Moves between units:
gn β zd
gn γ pj
gn θ dr
dj β mc
dj γ gp
dj θ qg
gp β zr
gp γ tz
gp θ dj
zc β dt
zc γ cd
zc θ fq
zf β nc
zf γ sl
zf θ qn
qg β sq
qg γ tj
qg θ zr
tj β mt
tj γ qr
tj θ hl
hb β dj
hb γ mc
hb θ qh
zs β gf
zs γ zc
zs θ nr
hm β sl
hm γ qh
hm θ lh
mt β bz
mt γ jb
mt θ sq
sn β tm
sn γ tt
sn θ ff
zd β hb
zd γ bm
zd θ qd
qh β zf
qh γ hb
qh θ fs
hl β td
hl γ td
hl θ sg
rj β ld
rj γ fs
rj θ rp
sq β hb
sq γ mt
sq θ cz
qn β pf
qn γ qn
qn θ jm
ht β nc
ht γ rz
ht θ fs
fz β ml
fz γ dn
fz θ gf
bz β nr
bz γ qr
bz θ td
jb β mn
jb γ gq
jb θ mt
tt β tm
tt γ zs
tt θ sn
cz β mq
cz γ sq
cz θ pm
nc β dr
nc γ sm
nc θ rf
qr β jb
qr γ sg
qr θ ll
fq β dn
fq γ jt
fq θ tm
ff β nr
ff γ sn
ff θ sj
zr β hb
zr γ zp
zr θ mn
sm β qn
sm γ nz
sm θ nc
sj β cd
sj γ ff
sj θ td
ns β jt
ns γ tt
ns θ fr
sg β gq
sg γ hl
sg θ qr
rp β sl
rp γ qs
rp θ sl
mq β zd
mq γ zp
mq θ tz
tz β hm
tz γ mq
tz θ lh
nz β ml
nz γ qs
nz θ ns
qd β pf
qd γ zd
qd θ pj
fs β pj
fs γ zf
fs θ mc
ql β rq
ql γ zg
ql θ pf
ld β lh
ld γ hb
ld θ nz
qm β tj
qm γ bz
qm θ mq
cd β lc
cd γ nr
cd θ zc
rq β nz
rq γ rf
rq θ dn
rz β sm
rz γ pf
rz θ ht
dn β ns
dn γ fr
dn θ fz
ll β sn
ll γ dn
ll θ lc
pj β hm
pj γ dr
pj θ ld
pf β fl
pf γ qd
pf θ rz
pm β tz
pm γ sl
pm θ rj
gf β tt
gf γ fz
gf θ jb
qs β ht
qs γ jm
qs θ nz
bm β mc
bm γ qh
bm θ zd
gq β zb
gq γ td
gq θ jb
tm β rz
tm γ fq
tm θ zs
jm β rz
jm γ qn
jm θ nz
td β zc
td γ sj
td θ gq
rf β qs
rf γ rp
rf θ ns
zp β cz
zp γ dr
zp θ zr
dt β sj
dt γ lc
dt θ hl
lh β fs
lh γ hm
lh θ zg
mc β tz
mc γ mc
mc θ hb
nr β ll
nr γ zs
nr θ cd
fl β zf
fl γ rp
fl θ sm
zg β rj
zg γ lh
zg θ ql
sl β zg
sl γ ld
sl θ dn
zb β zp
zb γ zc
zb θ mn
dr β qd
dr γ gn
dr θ fs
lc β ff
lc γ ll
lc θ dt
fr β fq
fr γ ns
fr θ tt
jt β rq
jt γ ml
jt θ sl
ml β rf
ml γ ht
ml θ jt
mn β cz
mn γ zb
mn θ bz

The rows follow the links: the fewer symbols apart two units are, the more alike their rows tend to be.

Each row is also shifted at random along 5 hidden directions that mean nothing.

Known rows, each with its unit:
25 -13 -1 5 -2 10 6 10 7 13 19 8 -5 11 -17 -3 7 3 9 -23 3 8 9 5 19 3 5 6 -5 -14 -9 -8 6 -21 0 -15 -14 -9 -9 -7 -2 -5 -23 13 -11 -24 1 0 | ll
4 1 -11 6 -3 -10 -10 0 -4 -3 -14 -2 13 -6 18 3 2 -3 -29 15 -2 -7 5 16 -12 -10 -4 -5 -3 19 -23 -1 8 11 -4 20 -2 1 -29 9 15 -6 11 -16 1 7 -8 6 | nz
-2 13 15 4 -7 -5 -7 8 -3 -8 5 -9 15 2 -44 39 -3 -3 52 -22 21 -5 2 -3 -12 19 -14 -11 3 -19 11 -22 1 -9 -12 4 2 4 -8 8 -26 -16 -29 50 18 -2 -8 7 | zg
-5 -15 4 -3 5 -1 -5 -17 6 25 -9 -8 16 2 2 -13 7 13 -1 7 7 23 -10 14 -18 -1 3 -3 2 -14 -26 -25 -4 -7 -1 -11 11 5 -1 -4 6 23 -18 3 1 -4 -3 -13 | sq
-4 27 -8 -15 -5 -15 -12 3 2 3 6 10 10 -4 0 18 9 23 -3 -25 -12 5 -14 2 0 12 -16 20 -2 -2 16 17 11 6 -1 5 -3 14 -17 -8 6 -13 -24 19 6 -8 -3 -5 | fl
27 -12 -9 4 -11 16 5 3 2 6 25 7 -16 7 -8 1 17 3 -1 -18 -2 9 -3 3 19 -4 4 8 -8 2 -10 3 6 -15 -8 -18 -18 -5 -6 -9 -10 -15 -11 4 -15 -12 9 13 | lc
8 -22 -6 3 2 20 16 -6 5 -5 4 3 -11 7 3 -8 11 -2 -6 0 -1 -7 -13 -1 14 -21 6 0 -7 2 10 14 -16 7 0 3 -13 9 17 -3 -9 -8 8 -18 -14 14 7 -6 | zc
14 13 -7 1 15 -19 -11 -7 9 -3 0 -21 30 12 -2 23 -6 4 24 17 -11 7 5 4 -4 9 -4 -21 12 5 13 -8 1 6 -15 16 22 17 -2 13 -3 -7 -7 23 -4 -3 2 -14 | pf
-31 23 18 -5 -2 -3 -4 10 -22 -20 -8 5 -19 -3 -9 21 -7 -2 21 -4 0 -16 7 -5 -3 13 -1 12 -4 -9 13 2 -8 -6 -12 5 -8 12 3 -7 -34 -5 2 20 16 12 0 8 | lh
23 1 0 0 -17 -9 -8 5 -11 11 1 6 0 -5 4 -15 -10 12 -11 -4 2 22 3 -22 -6 6 -6 13 -7 15 -6 9 10 25 21 -7 13 -20 -1 -15 12 29 1 -17 17 -2 -7 -5 | hb
-22 2 -23 15 -13 5 -4 -7 12 -4 1 -5 17 -4 -17 8 3 -10 -3 -14 9 -5 -6 12 -10 -12 -21 -11 -7 -1 -22 -15 1 8 1 17 -1 4 -29 12 8 -6 -18 17 0 1 4 6 | ml
6 -12 4 -9 -12 1 2 -25 3 14 1 1 3 5 13 -16 5 3 -21 -6 2 1 -22 15 -17 -17 -4 -2 3 -17 -20 -10 6 -16 -4 -25 4 3 9 -5 8 14 -6 7 -10 -2 7 30 | mt
30 13 0 -2 12 -17 -9 17 11 5 -1 -9 29 6 -4 18 -3 15 11 -6 -7 10 7 0 -2 16 -8 -9 8 5 23 0 7 3 2 10 13 -3 -10 9 25 -13 -14 7 5 -19 -16 -13 | rz
13 -5 -7 1 -6 -18 -11 -8 -16 -1 -16 9 22 -1 -1 12 10 3 -11 13 18 0 4 15 -18 4 -1 -1 -5 9 -29 -7 -5 15 -6 15 -3 8 -23 4 -3 6 -8 -2 12 16 -11 -10 | rp
33 -17 -2 14 0 2 13 15 17 5 -2 0 12 2 -15 -12 -5 1 -3 -23 -1 -1 8 -5 7 -5 -8 6 -1 -8 -1 -1 -2 -18 15 6 5 -2 0 -3 26 16 -22 -9 -4 -16 4 6 | tt
3 28 5 -12 8 -17 -9 32 3 4 7 6 1 -6 2 9 0 27 5 -26 -16 4 -2 -1 5 24 -6 16 0 -1 42 14 15 -2 11 -4 -7 -10 -8 -3 29 -21 -5 1 8 -24 -18 -6 | qn
5 -15 5 -4 5 5 3 -26 -8 5 -2 -1 -17 0 36 -21 -3 -2 -31 15 -13 8 -8 15 -10 -10 16 8 13 -1 -27 -7 6 -20 0 -9 3 7 3 -4 -10 10 12 -12 -9 -2 9 13 | qm
3 12 0 -5 -2 -23 -5 -8 -18 -7 -20 -2 10 2 4 18 4 -8 -8 38 5 -5 14 -6 0 4 1 -8 -6 20 -14 7 -3 27 -25 0 12 7 7 0 -10 18 23 1 2 28 3 1 | fs
12 -11 5 -2 -3 2 -6 -25 2 15 12 2 6 13 8 -9 -12 -2 -10 1 5 12 -3 13 -12 -15 8 -14 12 -12 -23 -19 8 -12 1 -18 2 -10 0 0 0 7 -8 13 -5 -11 4 7 | tj
-18 -6 -11 19 4 0 -2 -9 3 -7 -12 -7 22 -3 -7 0 -6 -15 2 8 12 -7 17 12 -9 -9 -3 -14 2 2 -24 -17 -12 7 11 33 1 4 -23 17 0 3 -9 -5 10 10 -6 -18 | jt
5 -9 11 -1 -3 9 20 24 10 -11 -7 -4 -21 4 8 -5 6 -8 -21 -4 -15 -29 -1 -2 21 -16 -2 1 -17 1 21 23 3 -21 -23 -13 -1 2 32 -6 15 0 28 -15 -19 1 13 49 | zs
34 -9 -2 -1 -2 4 2 -6 1 14 28 20 5 13 -16 -1 -14 -1 11 -20 21 7 3 -9 1 0 10 -15 16 -8 5 -8 1 1 25 -15 -18 -30 -3 6 4 -14 -16 9 2 -18 -20 -15 | hl
-24 -11 -25 14 -4 13 5 -20 17 -6 3 4 8 -7 -3 -24 -14 -4 -1 -37 -14 2 -8 3 4 -23 -14 19 6 -13 -13 -5 -15 -9 33 34 -7 24 -22 -3 -8 19 -46 -1 0 -1 23 -21 | fr

Start, symbols taken left to right, then the unit you end at.
Answer with the unit's name.
18 -18 14 3 21 -2 -4 -1 -12 13 -9 -12 2 -12 9 -12 3 4 6 27 8 22 8 2 -21 24 16 6 13 6 -16 -17 3 -6 9 5 21 -3 1 5 1 10 6 -22 12 -7 -13 -20
β γ θ γ θ -> zd
18 -14 -8 13 -5 8 8 -4 19 -8 -5 -22 16 15 -4 -2 -4 -3 2 -4 -20 -9 -5 4 8 -26 -14 -11 -6 -4 0 0 -4 -10 -15 13 15 22 8 4 4 12 -11 7 -20 5 22 22
γ β β -> ns
9 -10 -12 2 2 19 5 -6 4 5 22 14 -12 10 -9 -3 10 3 13 -16 3 8 -1 2 23 -6 11 2 -4 -2 -5 0 -11 -3 2 -5 -23 -1 -6 -3 -22 -13 -11 0 -11 -3 4 -23
γ β β γ -> zs
2 22 6 -7 7 -33 -9 26 -1 12 -17 -1 38 8 -22 28 7 13 22 16 17 -1 22 3 2 29 -3 -19 -6 4 8 -4 -7 26 -12 -1 4 -11 -5 6 18 3 -2 15 17 -3 -27 -29
γ γ θ β -> ml
-16 1 25 -16 15 1 11 17 0 10 3 11 -24 0 4 -9 1 -4 4 -1 7 -13 6 9 3 10 19 -4 8 -18 17 -2 0 -30 1 -30 -16 -25 22 -1 12 -14 23 -1 -7 -19 -18 10
γ γ β β -> zb
-24 17 14 -4 -3 -11 -2 6 -26 -16 -19 -1 -8 -2 -1 20 -4 -7 16 23 5 -16 14 -4 0 13 5 0 -6 3 1 3 -9 3 -19 2 2 13 9 -3 -30 9 17 11 11 22 3 1
γ γ β γ γ -> tz
62 -38 8 1 3 1 4 -10 2 4 -9 -4 20 -1 0 -3 13 -2 -12 24 31 2 -16 -7 -24 -10 1 -24 5 13 4 1 -1 17 3 -2 15 -13 25 10 29 -2 17 -29 0 15 -24 7
β γ β θ β -> hm
1 -7 6 13 -8 15 -13 12 1 7 10 -16 -4 -5 -4 -6 -17 19 19 -13 -5 19 -10 -15 -10 0 -9 0 -5 2 11 -4 11 13 15 1 13 -17 -6 -2 2 3 -6 -1 15 -5 -5 -1
β β β θ -> qg
-1 3 6 5 14 9 17 31 14 11 5 3 -6 5 -16 -4 3 9 23 -31 -13 1 17 2 26 10 6 12 -6 -16 11 -3 -8 -27 7 -7 -10 -2 0 -6 3 -1 -20 2 -5 -28 3 -14
γ γ θ γ θ θ -> cd
-8 -16 8 -5 15 6 2 -8 -8 13 -9 -1 -7 -17 15 -17 17 12 -11 4 3 17 -16 9 -23 9 6 22 2 -6 -10 -8 -5 -13 10 -4 5 7 6 -5 2 9 0 -23 6 -2 -6 -10
θ β γ -> mq
5 3 -14 6 -7 -11 -15 -1 -1 3 -8 0 23 -1 4 9 8 3 -15 10 5 1 -1 17 -11 -5 -7 -10 -6 13 -21 -7 5 16 -5 13 -2 3 -29 10 17 -11 -2 -2 5 3 -13 -4
θ β γ θ -> fs
29 -14 3 15 -8 6 -16 8 2 16 3 -12 12 -1 -6 -12 -17 17 16 -5 6 25 1 -17 -13 -2 -7 -13 -5 6 -3 -10 10 21 21 -1 19 -23 -9 -5 14 15 -7 -4 16 -9 -14 -9
γ γ γ β θ -> qd
-1 -13 11 8 10 1 -13 2 0 21 -8 -18 7 5 11 -18 -13 11 8 20 2 21 6 8 -16 -2 15 -21 1 0 -14 -24 -1 3 8 -6 14 -15 -2 2 6 16 8 -11 6 -6 -13 -12
θ θ β γ -> sq
